Below is a small trained network, with its code and all its weights. Each question gives an input and a target symbol and asks what happens when units are switched off, that is, made to give their printed mean instead of their output.

import numpy as np


def w(rows, s, z=0):
    codes = np.array(rows[::2]) - 128.0
    scale = np.full(codes.shape[1], s)
    scale[-1] = z or s
    return codes * scale


def f(y):
    return y / 2 * (1 + np.tanh(0.7978845608 * (y + 0.044715 * y**3)))


def softmax(a):
    e = np.exp(a - a.max(-1, keepdims=True))
    return e / e.sum(-1, keepdims=True)


def log_softmax(a):
    a = a - a.max(-1, keepdims=True)
    return a - np.log(np.exp(a).sum(-1, keepdims=True))


def net(x, mask):
    ids = ['βεμπτψ'.index(c) for c in x.split()]
    T = len(ids)
    res = E[ids] + P[:T]
    u = 0
    for l in range(2):
        r = res
        for j in range(3):
            rows = slice(2 * j, 2 * j + 2)
            q, k, v = (r @ M[l][rows].T for M in (Q, K, V))
            z = softmax(np.where(np.tri(T) > 0, q @ k.T / 2**0.5, -1e9)) @ v
            o = O[l][rows]
            res = res + np.where(mask[u + j], z, o[:, -1]) @ o[:, :-1]
        u += 3
        y = f(res @ A[l][:, :-1].T + A[l][:, -1])
        res = res + np.where(mask[u : u + 8], y, B[l][:, -1]) @ B[l][:, :-1]
        u += 8
    return log_softmax(res[-1] @ U[:, :-1].T + U[:, -1])


Q, K, V, O, A, B = {}, {}, {}, {}, {}, {}
E = w([
[162,179,94,73,83,254],'β',
[164,146,141,199,177,70],'ε',
[35,77,183,192,170,129],'μ',
[144,64,150,184,249,178],'π',
[74,91,100,101,102,26],'τ',
[191,21,90,117,146,79],'ψ',
],0.0093)
P = w([
[193,128,164,120,237,66],'0',
[83,152,53,231,99,169],'1',
[66,138,2,202,103,176],'2',
[64,105,7,179,109,160],'3',
[159,63,154,81,158,146],'4',
[133,56,156,56,163,145],'5',
],0.0055)
Q[0] = w([
[130,124,110,62,80,180],'0.h0',
[20,156,1,178,127,177],'0.h0',
[151,143,160,142,123,137],'0.h1',
[115,166,151,61,105,137],'0.h1',
[95,126,26,247,170,102],'0.h2',
[101,67,139,254,222,114],'0.h2',
],0.0072)
K[0] = w([
[135,138,50,134,40,154],'0.h0',
[105,200,174,35,96,137],'0.h0',
[129,117,108,115,101,114],'0.h1',
[186,129,136,84,129,106],'0.h1',
[171,185,119,1,85,124],'0.h2',
[154,159,98,76,70,165],'0.h2',
],0.009)
V[0] = w([
[185,158,89,97,103,254],'0.h0',
[159,136,74,115,106,191],'0.h0',
[241,69,93,66,162,85],'0.h1',
[85,174,20,64,29,164],'0.h1',
[125,183,143,131,99,48],'0.h2',
[191,182,115,160,125,2],'0.h2',
],0.006)
O[0] = w([
[160,173,215,31,173,121,216],'0.h0',
[147,166,190,79,133,136,197],'0.h0',
[254,56,90,83,66,92,170],'0.h1',
[38,190,225,26,82,86,7],'0.h1',
[73,85,123,142,35,224,17],'0.h2',
[150,66,77,89,35,248,94],'0.h2',
],0.0048,0.0018)
A[0] = w([
[185,83,114,40,50,94,143],'0.n0',
[123,132,51,188,132,205,187],'0.n1',
[118,61,21,185,90,113,200],'0.n2',
[82,105,67,165,164,52,251],'0.n3',
[147,73,171,160,204,27,234],'0.n4',
[177,193,93,69,164,168,241],'0.n5',
[189,112,99,202,179,117,198],'0.n6',
[91,121,122,92,2,70,184],'0.n7',
],0.0076,0.0027)
B[0] = w([
[103,52,153,55,126,2,164],'0.n0',
[121,116,100,192,111,193,212],'0.n1',
[102,81,50,172,36,126,248],'0.n2',
[62,94,82,129,155,81,244],'0.n3',
[124,137,71,89,208,32,255],'0.n4',
[204,158,165,94,99,185,212],'0.n5',
[133,107,5,182,196,131,245],'0.n6',
[81,87,76,85,152,194,137],'0.n7',
],0.0059,0.0055)
Q[1] = w([
[253,100,133,93,165,93],'1.h0',
[201,164,50,175,45,137],'1.h0',
[115,120,42,178,94,155],'1.h1',
[103,159,188,155,83,96],'1.h1',
[113,126,119,54,135,92],'1.h2',
[156,159,146,55,194,102],'1.h2',
],0.0059)
K[1] = w([
[85,99,117,165,112,168],'1.h0',
[107,65,40,185,221,2],'1.h0',
[116,153,160,109,172,64],'1.h1',
[71,79,62,160,136,125],'1.h1',
[214,173,160,88,69,201],'1.h2',
[139,147,118,119,122,189],'1.h2',
],0.009)
V[1] = w([
[252,166,117,144,152,184],'1.h0',
[181,85,145,46,80,114],'1.h0',
[157,144,136,126,2,175],'1.h1',
[93,166,180,122,87,151],'1.h1',
[130,65,88,167,114,98],'1.h2',
[161,176,175,86,92,164],'1.h2',
],0.0083)
O[1] = w([
[53,122,170,1,218,194,187],'1.h0',
[165,138,159,61,28,160,75],'1.h0',
[166,20,92,136,92,174,62],'1.h1',
[147,97,80,185,113,119,2],'1.h1',
[178,123,199,105,124,177,213],'1.h2',
[53,112,86,123,76,78,37],'1.h2',
],0.007,0.0093)
A[1] = w([
[116,83,48,151,69,137,255],'1.n0',
[143,192,227,51,190,111,140],'1.n1',
[190,129,253,54,95,169,97],'1.n2',
[84,88,30,86,128,56,183],'1.n3',
[165,136,163,97,179,178,151],'1.n4',
[52,199,102,95,172,120,55],'1.n5',
[120,152,199,105,167,158,154],'1.n6',
[51,126,101,79,35,98,101],'1.n7',
],0.0071,0.0031)
B[1] = w([
[50,112,72,165,25,141,167],'1.n0',
[108,102,170,142,3,79,252],'1.n1',
[232,234,116,126,109,123,191],'1.n2',
[166,185,103,135,54,167,228],'1.n3',
[94,65,168,77,64,118,234],'1.n4',
[21,159,141,123,75,90,207],'1.n5',
[141,101,171,121,66,87,210],'1.n6',
[213,169,56,128,136,216,190],'1.n7',
],0.006,0.011)
U = w([
[83,213,98,103,158,200,28],'β',
[122,26,154,82,208,230,189],'ε',
[151,254,111,181,216,90,248],'μ',
[70,101,204,119,117,82,53],'π',
[143,64,118,214,59,107,131],'τ',
[205,211,173,97,109,154,112],'ψ',
],0.0049,0.0017)

Each question gives the input, a string of symbols that net reads in full, and the target symbol t.
The units are the heads (2 rows each of Q, K, V and O) and the neurons (one row each of A and B). Each row of codes is followed by its name. A weight is (code - 128) times the scale printed after its matrix; where a second scale follows, it is the last column's (O, A, B and U).
mask holds one flag per unit, layer by layer, with each layer's heads first. A switched-off unit (its flag False) gives its mean, the last column of its rows in O or B, instead of its output. The means were averaged over made-up inputs and are rounded, as every weight is.
A unit's drop is (log p(t) with every unit on - log p(t) with that unit switched off) / (log p(t) with every unit on - log p(t) with every unit switched off).
The circuit of an input: a set's keep is (log p(t) with only the set's units on - log p(t) with every unit switched off) / (log p(t) with every unit on - log p(t) with every unit switched off). Starting from the 12 units with the biggest drops (on a tie, the unit counted first), units are removed one at a time, each time the one whose removal leaves the highest keep (on an exact tie, the one counted first), for as long as the keep stays at least 0.8.
circuit, biggest first: the units of the circuit, biggest drop first
top k neurons: the k neurons with the biggest drops, biggest first
k most important neurons of layer l: the k neurons of layer l with the biggest drops, biggest first
input ψ μ ψ, target ψ: top neuron : (0.n0)
input τ ψ ε, target τ: circuit, biggest first : (1.h0; 0.h0; 0.n2)
input π π μ β β, target π: top 3 neurons : (0.n6; 0.n1; 1.n7)
input ψ ψ π ε, target ψ: top 3 neurons : (0.n0; 1.n2; 0.n4)
input μ β β ψ π, target β: top 3 neurons : (0.n4; 1.n3; 0.n5)
input τ ε π, target τ: circuit, biggest first : (1.h0; 0.n2; 0.h0)
input β β τ π ε, target β: 4 most important neurons of layer 0 : (0.n5; 0.n4; 0.n2; 0.n3)
input π ψ π ψ, target π: top 3 neurons : (0.n4; 0.n6; 1.n1)
input π π ε τ, target π: top 2 neurons : (0.n4; 0.n6)
input μ μ ψ β ε, target μ: 2 most important neurons of layer 0 : (0.n4; 0.n0)
input ε β β, target ε: 2 most important neurons of layer 0 : (0.n4; 0.n5)
input β μ μ π β, target μ: 2 most important neurons of layer 1 : (1.n4; 1.n1)
input ε β ε μ ε, target μ: 3 most important neurons of layer 0 : (0.n4; 0.n6; 0.n5)
input π π β ε β ψ, target β: 3 most important neurons of layer 0 : (0.n5; 0.n2; 0.n4)
input ε π ε, target ε: top neuron : (0.n2)
input β β μ, target β: top 2 neurons : (0.n5; 1.n7)
input ψ π τ β, target ψ: top 2 neurons : (0.n4; 1.n2)
input ε ψ ψ ε, target ε: 2 most important neurons of layer 0 : (0.n6; 0.n2)
input π μ π π μ π, target π: top 2 neurons : (1.n1; 1.n4)
input ψ π π π, target ψ: top 3 neurons : (0.n0; 1.n2; 0.n4)
input β π μ π, target ε: most important neuron of layer 0 : (0.n5)
input τ β τ β, target τ: 2 most important neurons of layer 1 : (1.n0; 1.n2)
input τ β β τ ε, target β: 3 most important neurons of layer 1 : (1.n1; 1.n3; 1.n6)
input μ π π β, target ψ: 2 most important neurons of layer 0 : (0.n4; 0.n3)
input τ β μ, target π: 2 most important neurons of layer 0 : (0.n5; 0.n3)
